Here is a tiny trained network, its code and every weight. The questions are about switching its units off for an input and a class, where a switched-off unit gives its printed mean instead of its output.

import numpy as np


def w(rows, s, z=0):
    codes = np.array(rows[::2]) - 128.0
    scale = np.full(codes.shape[1], s)
    scale[-1] = z or s
    return codes * scale


def norm(h):
    return h / np.sqrt((h * h).mean(-1, keepdims=True) + 1e-5)


def f(y):
    return np.maximum(y, 0)


def log_softmax(a):
    a = a - a.max(-1, keepdims=True)
    return a - np.log(np.exp(a).sum(-1, keepdims=True))


def net(x, mask):
    res = np.array(x, float).reshape(1, 6) / 4 @ E
    u = 0
    for l in range(4):
        y = f(norm(res) @ A[l][:, :-1].T + A[l][:, -1])
        res = res + np.where(mask[u : u + 10], y, B[l][:, -1]) @ B[l][:, :-1]
        u += 10
    return log_softmax(norm(res)[-1] @ U[:, :-1].T + U[:, -1])


A, B = {}, {}
E = w([
[70,180,141,132,173,239],'x0',
[92,195,176,184,62,140],'x1',
[137,95,193,135,22,28],'x2',
[77,212,55,101,22,38],'x3',
[76,122,202,134,222,69],'x4',
[115,254,138,126,101,72],'x5',
],0.0062)
A[0] = w([
[93,167,190,124,250,36,39],'L0N1',
[120,134,76,108,144,115,5],'L0N2',
[116,162,254,194,194,49,19],'L0N3',
[182,141,148,106,49,55,148],'L0N4',
[174,238,124,21,160,33,144],'L0N5',
[114,158,112,98,135,161,150],'L0N6',
[148,205,110,116,125,95,70],'L0N7',
[62,222,118,60,91,125,92],'L0N8',
[205,148,135,144,73,77,103],'L0N9',
[156,106,151,121,28,82,65],'L0N10',
],0.0085,0.0026)
B[0] = w([
[127,131,199,125,123,106,236],'L0N1',
[24,122,71,159,88,122,146],'L0N2',
[93,101,208,50,119,67,227],'L0N3',
[225,72,81,187,117,53,254],'L0N4',
[109,96,29,157,220,108,254],'L0N5',
[82,104,172,132,83,141,183],'L0N6',
[81,159,111,184,253,147,184],'L0N7',
[159,237,92,150,157,178,228],'L0N8',
[134,114,125,190,123,101,214],'L0N9',
[178,93,103,194,80,111,223],'L0N10',
],0.0068,0.0049)
A[1] = w([
[125,103,138,125,135,189,126],'L1N1',
[99,98,110,122,100,155,40],'L1N2',
[186,70,170,147,168,105,202],'L1N3',
[64,123,117,157,75,144,201],'L1N4',
[143,139,87,165,116,139,134],'L1N5',
[117,123,146,134,103,129,42],'L1N6',
[128,187,95,103,111,153,4],'L1N7',
[201,120,103,78,145,129,106],'L1N8',
[100,132,126,8,173,145,136],'L1N9',
[133,78,127,156,131,200,10],'L1N10',
],0.012,0.0022)
B[1] = w([
[191,97,51,27,117,126,186],'L1N1',
[79,142,174,93,70,184,145],'L1N2',
[132,181,134,102,92,168,254],'L1N3',
[173,160,146,132,152,88,166],'L1N4',
[156,54,170,138,159,114,193],'L1N5',
[111,123,118,131,133,93,132],'L1N6',
[54,212,127,181,104,143,162],'L1N7',
[81,155,115,130,106,141,169],'L1N8',
[103,128,133,148,2,128,186],'L1N9',
[188,121,65,60,187,162,191],'L1N10',
],0.0075,0.007)
A[2] = w([
[106,115,62,20,117,225,156],'L2N1',
[140,121,99,168,147,141,145],'L2N2',
[84,152,111,134,132,135,72],'L2N3',
[137,94,98,135,151,138,89],'L2N4',
[151,45,194,111,141,115,150],'L2N5',
[119,116,218,72,171,94,120],'L2N6',
[81,169,108,148,134,179,38],'L2N7',
[161,94,125,105,104,252,112],'L2N8',
[100,172,66,132,71,101,253],'L2N9',
[127,117,44,136,130,141,128],'L2N10',
],0.011,0.0039)
B[2] = w([
[151,18,154,94,120,163,255],'L2N1',
[127,150,205,72,107,203,165],'L2N2',
[191,106,130,167,140,169,147],'L2N3',
[98,154,126,150,113,184,152],'L2N4',
[131,251,140,176,109,131,185],'L2N5',
[42,167,254,4,37,187,178],'L2N6',
[107,172,135,160,65,219,161],'L2N7',
[246,51,87,5,254,190,223],'L2N8',
[100,100,146,193,158,190,218],'L2N9',
[105,101,226,43,70,91,193],'L2N10',
],0.0069,0.009)
A[3] = w([
[10,58,141,100,65,176,119],'L3N1',
[204,41,88,238,23,43,43],'L3N2',
[161,59,90,137,36,94,185],'L3N3',
[65,130,172,93,182,173,140],'L3N4',
[125,197,120,171,101,197,1],'L3N5',
[48,204,130,183,161,74,131],'L3N6',
[140,167,63,69,254,57,29],'L3N7',
[225,113,78,150,27,92,100],'L3N8',
[142,176,79,102,183,75,28],'L3N9',
[122,159,163,54,130,164,79],'L3N10',
],0.0079,0.003)
B[3] = w([
[41,68,75,152,59,26,191],'L3N1',
[214,151,164,173,153,164,253],'L3N2',
[80,147,87,235,97,117,217],'L3N3',
[168,145,132,157,92,45,205],'L3N4',
[63,195,60,118,117,190,163],'L3N5',
[155,100,97,2,145,168,188],'L3N6',
[107,117,94,122,224,66,147],'L3N7',
[227,143,171,242,88,102,212],'L3N8',
[99,98,123,78,230,117,138],'L3N9',
[180,146,179,138,163,49,191],'L3N10',
],0.0078,0.0065)
U = w([
[197,2,127,7,128,220,180],'0',
[227,110,138,246,89,87,188],'1',
[64,206,80,136,130,244,104],'2',
[56,9,89,131,56,132,2],'3',
[114,123,72,93,243,62,47],'4',
[77,143,241,50,75,77,209],'5',
],0.014,0.0029)

Each question gives the input, the list of numbers given to net, and the class t.
The units are the neurons (one row each of A and B). Each row of codes is followed by its name. A weight is (code - 128) times the scale printed after its matrix; where a second scale follows, it is the last column's (A, B and U).
mask holds one flag per neuron, layer by layer. A switched-off neuron (its flag False) gives its mean, the last column of its row in B, instead of its output. The means were averaged over made-up inputs and are rounded, as every weight is.
A unit's drop is (log p(t) with every unit on - log p(t) with that unit switched off) / (log p(t) with every unit on - log p(t) with every unit switched off).
The circuit of an input: a set's keep is (log p(t) with only the set's units on - log p(t) with every unit switched off) / (log p(t) with every unit on - log p(t) with every unit switched off). Starting from the 12 units with the biggest drops (on a tie, the unit counted first), units are removed one at a time, each time the one whose removal leaves the highest keep (on an exact tie, the one counted first), for as long as the keep stays at least 0.8.
units of the circuit, in order: the units of the circuit, biggest drop first
unit that matters most: the unit with the biggest drop
k most important neurons: the k neurons with the biggest drops, biggest first
top k neurons in layer l: the k neurons of layer l with the biggest drops, biggest first
drop of u: that unit's drop, to one decimal
input [-6,7,-1,0,5,-3], class 5: units of the circuit, in order => L0N3
input [-2,-3,1,5,2,2], class 4: 3 most important neurons => L0N5, L0N7, L2N1
input [-2,-2,1,3,4,-7], class 5: 3 most important neurons => L0N8, L0N4, L1N10
input [4,7,-5,2,-8,-3], class 0: top 2 neurons in layer 2 => L2N8, L2N1
input [-3,5,6,-4,5,1], class 5: 2 most important neurons => L0N3, L2N6
input [5,-2,0,4,5,7], class 2: top 2 neurons in layer 2 => L2N8, L2N7
input [-8,-2,-7,0,-7,8], class 4: 3 most important neurons => L0N7, L0N5, L2N1
input [8,3,-3,-3,-7,4], class 0: 3 most important neurons => L2N8, L1N1, L2N1
input [-6,-5,-1,5,7,-5], class 5: top 3 neurons in layer 0 => L0N1, L0N8, L0N10
input [6,0,-8,1,0,1], class 0: 3 most important neurons => L2N1, L1N1, L2N8
input [5,-3,-1,2,-4,1], class 2: 2 most important neurons => L1N7, L0N8
input [-5,0,-4,4,6,-7], class 5: 2 most important neurons => L0N1, L0N8
input [-7,7,-7,2,1,-1], class 2: 3 most important neurons => L0N8, L2N8, L2N1
input [7,-1,4,3,4,4], class 2: units of the circuit, in order => L0N8
input [8,6,3,2,3,3], class 2: 3 most important neurons => L0N8, L2N10, L3N5
input [-4,0,0,8,5,5], class 4: 2 most important neurons => L0N5, L0N7
input [-4,3,-3,4,1,4], class 4: drop of L0N7 => 0.1
input [0,4,-2,7,-8,-7], class 1: drop of L1N4 => 0.2
input [4,-7,-1,8,-6,-5], class 3: 2 most important neurons => L3N1, L1N7
input [-6,8,0,0,6,-3], class 5: unit that matters most => L0N3
input [0,3,-4,1,2,7], class 2: drop of L0N4 => 0.2
